Below is a small trained network, with its code and all its weights. Each question gives an input and a target symbol and asks what happens when units are switched off, that is, made to give their printed mean instead of their output.

import numpy as np


def w(rows, s, z=0):
    codes = np.array(rows[::2]) - 128.0
    scale = np.full(codes.shape[1], s)
    scale[-1] = z or s
    return codes * scale


def norm(h):
    return h / np.sqrt((h * h).mean(-1, keepdims=True) + 1e-5)


def f(y):
    return np.maximum(y, 0)


def softmax(a):
    e = np.exp(a - a.max(-1, keepdims=True))
    return e / e.sum(-1, keepdims=True)


def log_softmax(a):
    a = a - a.max(-1, keepdims=True)
    return a - np.log(np.exp(a).sum(-1, keepdims=True))


def net(x, mask):
    ids = ['δεζηπφ'.index(c) for c in x.split()]
    T = len(ids)
    res = E[ids] + P[:T]
    u = 0
    for l in range(2):
        q, k, v = (norm(res) @ M[l].T for M in (Q, K, V))
        z = softmax(np.where(np.tri(T) > 0, q @ k.T / 3**0.5, -1e9)) @ v
        res = res + np.where(mask[u], z, O[l][:, -1]) @ O[l][:, :-1]
        u += 1
        y = f(norm(res) @ A[l][:, :-1].T + A[l][:, -1])
        res = res + np.where(mask[u : u + 16], y, B[l][:, -1]) @ B[l][:, :-1]
        u += 16
    return log_softmax(norm(res)[-1] @ U[:, :-1].T + U[:, -1])


Q, K, V, O, A, B = {}, {}, {}, {}, {}, {}
E = w([
[49,33,131,104,129,165,81,225,129,80],'δ',
[125,253,150,139,196,169,189,103,145,185],'ε',
[169,174,50,59,50,149,180,109,49,128],'ζ',
[176,198,88,103,41,46,118,137,229,122],'η',
[168,203,110,116,94,181,68,148,203,117],'π',
[162,151,162,182,77,227,165,109,82,186],'φ',
],0.016)
P = w([
[163,93,235,87,94,84,30,150,117,135],'0',
[92,184,133,115,138,101,145,141,112,159],'1',
[196,110,112,82,179,145,100,137,61,168],'2',
[27,146,112,99,143,166,206,101,111,128],'3',
[204,9,117,190,160,86,103,158,118,79],'4',
[46,106,147,154,93,112,254,83,180,84],'5',
[202,71,103,238,146,110,108,245,85,199],'6',
],0.0095)
Q[0] = w([
[51,164,167,86,61,157,150,75,158,84],'0.h1',
[102,82,75,250,107,174,242,82,190,2],'0.h1',
[198,110,118,42,198,139,120,145,149,93],'0.h1',
],0.0071)
K[0] = w([
[2,203,157,153,86,131,147,96,113,124],'0.h1',
[103,131,43,114,128,181,168,143,163,157],'0.h1',
[130,165,173,131,189,132,123,79,88,137],'0.h1',
],0.0096)
V[0] = w([
[226,131,108,153,177,165,107,220,197,110],'0.h1',
[172,74,112,139,38,143,76,135,151,131],'0.h1',
[87,132,253,174,124,183,228,81,215,228],'0.h1',
],0.0056)
O[0] = w([
[110,169,1,152,104,158,184,64,224,127,157],'0.h1',
[76,83,171,130,168,67,65,80,100,205,253],'0.h1',
[96,50,98,195,110,116,129,184,99,200,184],'0.h1',
],0.0097,0.0021)
A[0] = w([
[205,120,116,63,62,162,137,239,137,166,242],'0.n1',
[108,89,115,138,161,107,112,41,133,61,13],'0.n2',
[74,156,139,99,93,125,74,84,144,114,139],'0.n3',
[108,147,195,135,134,180,107,142,151,96,242],'0.n4',
[163,52,145,155,131,87,161,228,137,114,152],'0.n5',
[113,177,99,37,165,126,210,170,124,146,206],'0.n6',
[195,176,109,161,117,145,107,214,163,140,152],'0.n7',
[131,178,75,88,30,152,126,178,99,74,63],'0.n8',
[133,161,145,103,162,101,109,100,182,151,9],'0.n9',
[63,111,2,137,101,151,145,158,103,167,252],'0.n10',
[100,145,138,125,130,114,81,64,170,106,95],'0.n11',
[100,107,135,138,114,73,127,133,92,176,98],'0.n12',
[134,184,190,141,114,221,111,132,164,99,26],'0.n13',
[73,147,136,80,116,167,86,144,101,137,187],'0.n14',
[167,136,107,165,150,183,180,123,87,77,138],'0.n15',
[86,169,153,142,246,49,159,140,132,165,77],'0.n16',
],0.0074,0.0015)
B[0] = w([
[32,142,210,217,167,139,81,166,132,112,249],'0.n1',
[166,127,146,152,90,75,108,149,71,182,133],'0.n2',
[185,178,153,62,150,131,177,103,124,155,167],'0.n3',
[130,231,150,152,142,107,216,176,148,114,175],'0.n4',
[86,146,126,102,188,61,47,95,65,185,180],'0.n5',
[130,95,129,157,155,140,120,155,195,126,218],'0.n6',
[141,165,155,201,68,158,84,174,95,161,210],'0.n7',
[175,100,186,223,195,92,187,95,150,133,204],'0.n8',
[89,126,86,152,127,169,85,105,109,149,163],'0.n9',
[128,71,84,124,157,91,122,58,152,156,253],'0.n10',
[94,197,120,144,154,188,120,120,85,143,158],'0.n11',
[197,129,202,184,177,168,172,81,180,144,166],'0.n12',
[86,209,93,99,108,35,168,173,118,158,181],'0.n13',
[221,164,120,108,176,108,166,185,135,180,186],'0.n14',
[109,185,97,92,149,91,118,100,74,151,204],'0.n15',
[210,66,226,154,168,193,94,118,255,77,169],'0.n16',
],0.0063,0.0061)
Q[1] = w([
[139,134,38,124,207,202,94,175,102,188],'1.h1',
[201,135,113,54,156,167,1,111,79,113],'1.h1',
[37,96,103,49,90,128,222,145,114,103],'1.h1',
],0.0074)
K[1] = w([
[202,84,182,196,102,12,85,109,169,78],'1.h1',
[220,140,202,97,98,195,90,151,60,177],'1.h1',
[90,188,224,130,143,181,253,150,250,165],'1.h1',
],0.0052)
V[1] = w([
[169,165,192,179,41,107,157,127,197,137],'1.h1',
[50,137,135,84,114,57,2,219,221,72],'1.h1',
[5,185,155,87,125,210,143,185,118,160],'1.h1',
],0.0055)
O[1] = w([
[242,31,141,108,57,149,84,122,108,147,213],'1.h1',
[239,174,96,120,161,70,137,86,104,104,3],'1.h1',
[45,49,127,164,133,189,2,49,33,89,161],'1.h1',
],0.0091,0.0026)
A[1] = w([
[92,170,201,144,83,95,142,135,91,140,114],'1.n1',
[160,86,166,56,174,104,116,129,113,133,125],'1.n2',
[137,98,80,19,168,107,128,72,164,75,73],'1.n3',
[117,216,116,222,115,115,135,69,76,163,81],'1.n4',
[119,151,90,152,78,176,144,178,137,127,56],'1.n5',
[151,147,124,82,135,132,47,81,153,13,176],'1.n6',
[112,191,157,91,52,144,180,55,138,182,149],'1.n7',
[145,189,211,112,90,67,128,249,133,156,180],'1.n8',
[145,127,156,26,83,92,204,142,154,97,255],'1.n9',
[65,182,92,36,177,24,80,170,126,111,148],'1.n10',
[164,138,113,254,106,79,81,109,194,160,227],'1.n11',
[192,177,189,121,86,105,183,160,93,135,64],'1.n12',
[96,108,166,106,194,103,140,174,116,150,119],'1.n13',
[174,141,199,51,74,69,76,114,174,58,63],'1.n14',
[199,127,157,144,108,68,167,90,130,165,143],'1.n15',
[159,110,137,138,149,234,181,73,188,134,45],'1.n16',
],0.0072,0.0014)
B[1] = w([
[153,140,93,105,166,182,220,156,99,113,186],'1.n1',
[173,120,113,66,113,119,131,174,65,118,154],'1.n2',
[164,125,118,143,52,232,196,121,181,54,139],'1.n3',
[60,125,133,93,138,63,131,145,126,103,232],'1.n4',
[141,172,102,112,73,54,180,154,115,113,153],'1.n5',
[25,118,182,194,185,201,208,116,206,89,152],'1.n6',
[110,123,31,17,85,91,138,119,134,81,191],'1.n7',
[99,69,166,83,125,242,152,188,114,111,206],'1.n8',
[165,52,85,221,117,153,103,98,184,254,150],'1.n9',
[125,152,98,87,62,110,171,139,131,74,159],'1.n10',
[51,67,140,213,143,86,141,162,44,121,254],'1.n11',
[123,72,103,144,54,106,71,160,138,28,180],'1.n12',
[120,120,112,186,110,123,82,121,172,180,181],'1.n13',
[110,99,55,141,129,185,147,59,203,62,160],'1.n14',
[100,108,172,126,142,79,110,183,53,136,185],'1.n15',
[238,114,116,157,62,60,52,73,140,84,175],'1.n16',
],0.0051,0.0083)
U = w([
[71,254,151,99,199,72,134,68,89,65,97],'δ',
[66,124,116,164,92,111,126,181,24,153,210],'ε',
[121,157,190,78,133,181,187,230,151,41,6],'ζ',
[244,105,133,82,81,78,137,145,117,91,127],'η',
[102,103,57,129,78,129,115,3,206,101,24],'π',
[128,96,205,222,219,101,133,150,170,158,208],'φ',
],0.0062,0.0012)

Each question gives the input, a string of symbols that net reads in full, and the target symbol t.
The units are the heads (3 rows each of Q, K, V and O) and the neurons (one row each of A and B). Each row of codes is followed by its name. A weight is (code - 128) times the scale printed after its matrix; where a second scale follows, it is the last column's (O, A, B and U).
mask holds one flag per unit, layer by layer, with each layer's heads first. A switched-off unit (its flag False) gives its mean, the last column of its rows in O or B, instead of its output. The means were averaged over made-up inputs and are rounded, as every weight is.
A unit's drop is (log p(t) with every unit on - log p(t) with that unit switched off) / (log p(t) with every unit on - log p(t) with every unit switched off).
The circuit of an input: a set's keep is (log p(t) with only the set's units on - log p(t) with every unit switched off) / (log p(t) with every unit on - log p(t) with every unit switched off). Starting from the 12 units with the biggest drops (on a tie, the unit counted first), units are removed one at a time, each time the one whose removal leaves the highest keep (on an exact tie, the one counted first), for as long as the keep stays at least 0.8.
units of the circuit, in order: the units of the circuit, biggest drop first
k most important neurons: the k neurons with the biggest drops, biggest first
k most important neurons of layer l: the k neurons of layer l with the biggest drops, biggest first
drop when u is switched off: that unit's drop, to one decimal
input π φ π, target π: units of the circuit, in order : [0.h1]
input δ φ ζ, target δ: units of the circuit, in order : [1.h1, 0.n1]
input ε δ ε φ π φ δ, target π: units of the circuit, in order : [0.h1, 0.n10]
input δ π η ε ζ π, target ε: units of the circuit, in order : [0.h1, 1.n11]
input δ ζ ε η δ π φ, target δ: units of the circuit, in order : [1.h1, 0.h1, 0.n5]
input π ζ ζ π η, target ζ: units of the circuit, in order : [1.h1, 1.n8, 0.n10]
input π φ η π δ ε ε, target δ: units of the circuit, in order : [1.h1, 0.h1]
input η π ε ζ π π, target ζ: units of the circuit, in order : [1.n8, 0.h1, 0.n10]
input δ δ ζ ζ ζ η, target ζ: units of the circuit, in order : [0.h1, 1.n8]
input δ ζ π, target δ: units of the circuit, in order : [0.h1, 1.h1]
input ζ φ φ π δ η η, target δ: units of the circuit, in order : [1.h1, 0.h1, 0.n5]
input η φ φ ζ, target φ: 2 most important neurons of layer 0 : [0.n8, 0.n6]
input ζ δ η, target π: 3 most important neurons of layer 1 : [1.n14, 1.n9, 1.n7]
input φ η η π, target η: units of the circuit, in order : [1.h1]
input η φ η η, target φ: units of the circuit, in order : [0.h1, 0.n8, 0.n12]
input ζ δ φ ζ η, target ε: 2 most important neurons : [1.n11, 0.n16]
input η φ φ ζ η π, target ζ: 2 most important neurons of layer 1 : [1.n8, 1.n1]
input δ δ ε φ ε, target ε: 2 most important neurons : [0.n7, 1.n11]
input η δ η ε ε, target η: 2 most important neurons : [0.n1, 1.n16]
input φ π π δ δ π, target δ: units of the circuit, in order : [1.h1]
input ζ δ ζ δ, target δ: 2 most important neurons of layer 0 : [0.n4, 0.n16]
input ζ δ δ ζ π φ δ, target π: 3 most important neurons of layer 0 : [0.n10, 0.n1, 0.n8]
input π φ φ, target π: drop when 0.h1 is switched off : 0.8
input δ η ε φ δ φ φ, target δ: drop when 1.n2 is switched off : 0.0
input ε ε δ ζ ζ ζ ε, target ζ: drop when 1.h1 is switched off : 0.4
input ζ ζ ε δ φ ζ, target δ: drop when 0.n16 is switched off : 0.1
input η φ δ, target η: most important neuron of layer 0 : [0.n14]
input π ζ δ ζ, target ζ: 2 most important neurons of layer 1 : [1.n11, 1.n12]
